Here is a tiny trained network, its code and every weight. The questions are about switching its units off for an input and a target symbol, where a switched-off unit gives its printed mean instead of its output.

import numpy as np


def w(rows, s, z=0):
    codes = np.array(rows[::2]) - 128.0
    scale = np.full(codes.shape[1], s)
    scale[-1] = z or s
    return codes * scale


def norm(h):
    return h / np.sqrt((h * h).mean(-1, keepdims=True) + 1e-5)


def f(y):
    return np.maximum(y, 0)


def softmax(a):
    e = np.exp(a - a.max(-1, keepdims=True))
    return e / e.sum(-1, keepdims=True)


def log_softmax(a):
    a = a - a.max(-1, keepdims=True)
    return a - np.log(np.exp(a).sum(-1, keepdims=True))


def net(x, mask):
    ids = ['ΛΣΩαδζθμξπτψ'.index(c) for c in x.split()]
    T = len(ids)
    res = E[ids] + P[:T]
    r = norm(res)
    for j in range(2):
        rows = slice(2 * j, 2 * j + 2)
        q, k, v = (r @ M[0][rows].T for M in (Q, K, V))
        z = softmax(np.where(np.tri(T) > 0, q @ k.T / 2**0.5, -1e9)) @ v
        o = O[0][rows]
        res = res + np.where(mask[j], z, o[:, -1]) @ o[:, :-1]
    y = f(norm(res) @ A[0][:, :-1].T + A[0][:, -1])
    res = res + np.where(mask[2:6], y, B[0][:, -1]) @ B[0][:, :-1]
    return log_softmax(norm(res)[-1] @ U[:, :-1].T + U[:, -1])


Q, K, V, O, A, B = {}, {}, {}, {}, {}, {}
E = w([
[149,48,253,166,143,186,188],'Λ',
[176,138,127,242,191,50,38],'Σ',
[209,225,156,37,136,50,145],'Ω',
[244,47,169,203,89,66,87],'α',
[45,184,183,54,136,59,188],'δ',
[179,89,143,83,150,239,187],'ζ',
[121,44,138,245,100,56,70],'θ',
[110,156,119,131,241,178,107],'μ',
[156,16,79,175,178,59,113],'ξ',
[158,122,88,107,120,15,190],'π',
[125,209,127,72,204,120,193],'τ',
[58,144,193,154,157,176,132],'ψ',
],0.015)
P = w([
[126,152,59,155,94,151,85],'0',
[101,100,123,89,221,4,39],'1',
[129,151,60,159,92,151,88],'2',
[127,132,144,100,198,16,41],'3',
[128,155,62,164,91,154,95],'4',
[127,108,203,110,199,3,110],'5',
[132,154,60,168,95,157,100],'6',
[142,89,228,116,201,38,171],'7',
[128,158,61,173,94,159,107],'8',
[151,75,243,126,192,67,198],'9',
[129,163,57,171,98,161,106],'10',
[157,78,252,136,187,94,225],'11',
[127,166,58,172,94,167,108],'12',
[165,70,250,145,187,110,240],'13',
],0.011)
Q[0] = w([
[96,158,80,209,100,164,64],'head 1',
[98,79,89,51,8,189,148],'head 1',
[187,13,179,158,151,93,61],'head 2',
[134,148,222,166,221,208,69],'head 2',
],0.013)
K[0] = w([
[87,84,120,254,93,218,79],'head 1',
[71,44,177,17,65,193,191],'head 1',
[167,49,119,229,126,92,112],'head 2',
[116,132,177,168,178,209,101],'head 2',
],0.014)
V[0] = w([
[153,145,215,159,220,55,232],'head 1',
[241,241,182,191,222,81,239],'head 1',
[139,205,56,35,7,188,83],'head 2',
[203,33,165,254,152,55,20],'head 2',
],0.0045)
O[0] = w([
[73,99,141,100,114,15,64,174],'head 1',
[114,122,100,140,165,121,60,193],'head 1',
[79,137,147,223,117,123,254,42],'head 2',
[113,214,98,30,154,188,43,254],'head 2',
],0.0077,0.0075)
A[0] = w([
[157,147,175,104,217,53,99,113],'neuron 1',
[3,186,92,12,205,143,197,179],'neuron 2',
[105,149,202,119,230,141,137,133],'neuron 3',
[210,215,77,132,178,167,79,2],'neuron 4',
],0.011,0.0079)
B[0] = w([
[91,189,140,73,97,226,175,254],'neuron 1',
[157,133,154,118,169,178,7,175],'neuron 2',
[168,126,108,103,65,44,156,222],'neuron 3',
[85,68,184,118,120,90,235,176],'neuron 4',
],0.013,0.011)
U = w([
[186,159,119,108,136,126,7,161],'Λ',
[72,146,153,87,119,161,142,125],'Σ',
[137,181,135,114,53,124,180,84],'Ω',
[124,83,174,92,64,96,208,3],'α',
[110,134,186,165,108,74,102,95],'δ',
[141,105,84,136,122,180,159,213],'ζ',
[65,97,92,129,54,142,114,106],'θ',
[151,91,155,128,193,115,134,102],'μ',
[112,69,69,90,142,129,137,99],'ξ',
[143,124,65,127,100,79,132,215],'π',
[183,157,134,167,170,110,114,188],'τ',
[120,157,128,180,90,167,110,191],'ψ',
],0.018,0.0056)

Each question gives the input, a string of symbols that net reads in full, and the target symbol t.
The units are the heads (2 rows each of Q, K, V and O) and the neurons (one row each of A and B). Each row of codes is followed by its name. A weight is (code - 128) times the scale printed after its matrix; where a second scale follows, it is the last column's (O, A, B and U).
mask holds one flag per unit, heads first, then neurons. A switched-off unit (its flag False) gives its mean, the last column of its rows in O or B, instead of its output. The means were averaged over made-up inputs and are rounded, as every weight is.
A unit's drop is (log p(t) with every unit on - log p(t) with that unit switched off) / (log p(t) with every unit on - log p(t) with every unit switched off).
The circuit of an input: a set's keep is (log p(t) with only the set's units on - log p(t) with every unit switched off) / (log p(t) with every unit on - log p(t) with every unit switched off). Starting from all 6 units, units are removed one at a time, each time the one whose removal leaves the highest keep (on an exact tie, the one counted first), for as long as the keep stays at least 0.8.
units of the circuit, in order: the units of the circuit, biggest drop first
top k neurons: the k neurons with the biggest drops, biggest first
which heads matter: for each layer, one digit per head in row order, 1 if its drop is at least 0.15 and else 0, layers parted by /
drop of u: that unit's drop, to one decimal
input Σ Λ Λ α Λ ψ Λ θ Σ Σ ξ, target ξ: units of the circuit, in order : neuron 4; neuron 1; neuron 2; neuron 3
input Λ Λ Λ Λ Λ Λ Σ Σ α Σ ζ π, target Λ: units of the circuit, in order : neuron 2
input π Λ Λ ψ ξ π, target Σ: units of the circuit, in order : neuron 1; neuron 3
input Λ θ Σ α Σ π Λ Λ Λ π Λ α μ, target μ: units of the circuit, in order : neuron 4; neuron 1; head 2; neuron 2
input Σ θ α μ Ω θ δ Λ ξ π Λ ξ, target Σ: which heads matter : 00
input Σ ψ Λ ξ Σ, target Σ: units of the circuit, in order : neuron 4; neuron 3
input Λ Ω Λ Σ θ α Λ Λ Σ Λ Λ Ω Λ Σ, target Ω: top 2 neurons : neuron 1; neuron 3
input ψ Λ Σ Λ Ω τ, target Λ: top 3 neurons : neuron 2; neuron 4; neuron 3
input Σ Λ Ω τ Λ μ Σ Σ ψ, target ψ: units of the circuit, in order : head 2; neuron 1; neuron 4; head 1
input Σ Λ α Σ τ ψ Λ Λ Ω Λ π α, target Σ: units of the circuit, in order : neuron 1; head 2
input ζ τ δ Σ θ, target θ: top 2 neurons : neuron 4; neuron 1
input Λ Λ α Λ θ θ, target Σ: which heads matter : 10
input Λ Λ θ μ ψ Σ Ω, target Ω: which heads matter : 01
input Σ α α Λ δ ψ Σ δ Λ τ ζ α, target Ω: top 2 neurons : neuron 1; neuron 2
input α Σ Σ π π μ π α, target Σ: top 2 neurons : neuron 1; neuron 2
input Λ δ Λ Λ Λ π Λ Ω ξ α Λ μ, target Λ: top 2 neurons : neuron 2; neuron 4
input Λ Λ π Σ Λ π τ Λ π θ Λ Σ, target Σ: units of the circuit, in order : neuron 1
input Λ Λ Σ Λ, target Ω: units of the circuit, in order : neuron 3; neuron 1
input Λ Λ Λ Σ θ Σ τ, target τ: units of the circuit, in order : head 2; neuron 1; neuron 2; neuron 4
input Σ Λ Λ Σ θ Λ Ω Λ Λ π, target Λ: top neuron : neuron 2
input π π Λ Λ Λ Λ π α Λ π Λ μ, target Λ: which heads matter : 00
input Ω Λ Λ θ ψ π Λ Ω δ Λ τ, target τ: top 2 neurons : neuron 1; neuron 2
input Λ π Λ Λ θ Σ Λ Λ Λ Ω ψ π, target Σ: which heads matter : 00
input δ Λ π α δ π Λ θ, target Λ: which heads matter : 01
input ψ θ Λ δ θ, target θ: top 2 neurons : neuron 4; neuron 2
input Λ π Σ α Σ Ω Λ Λ α Λ Λ ψ, target Λ: drop of neuron 4 : 0.2
input Λ π ζ θ Λ Σ π Σ Λ α, target Λ: drop of head 2 : 1.1
input Λ π Σ α τ Σ τ ξ, target Λ: drop of head 2 : 1.7
input π Σ Λ θ δ α α Ω τ π Σ θ, target Σ: units of the circuit, in order : neuron 1
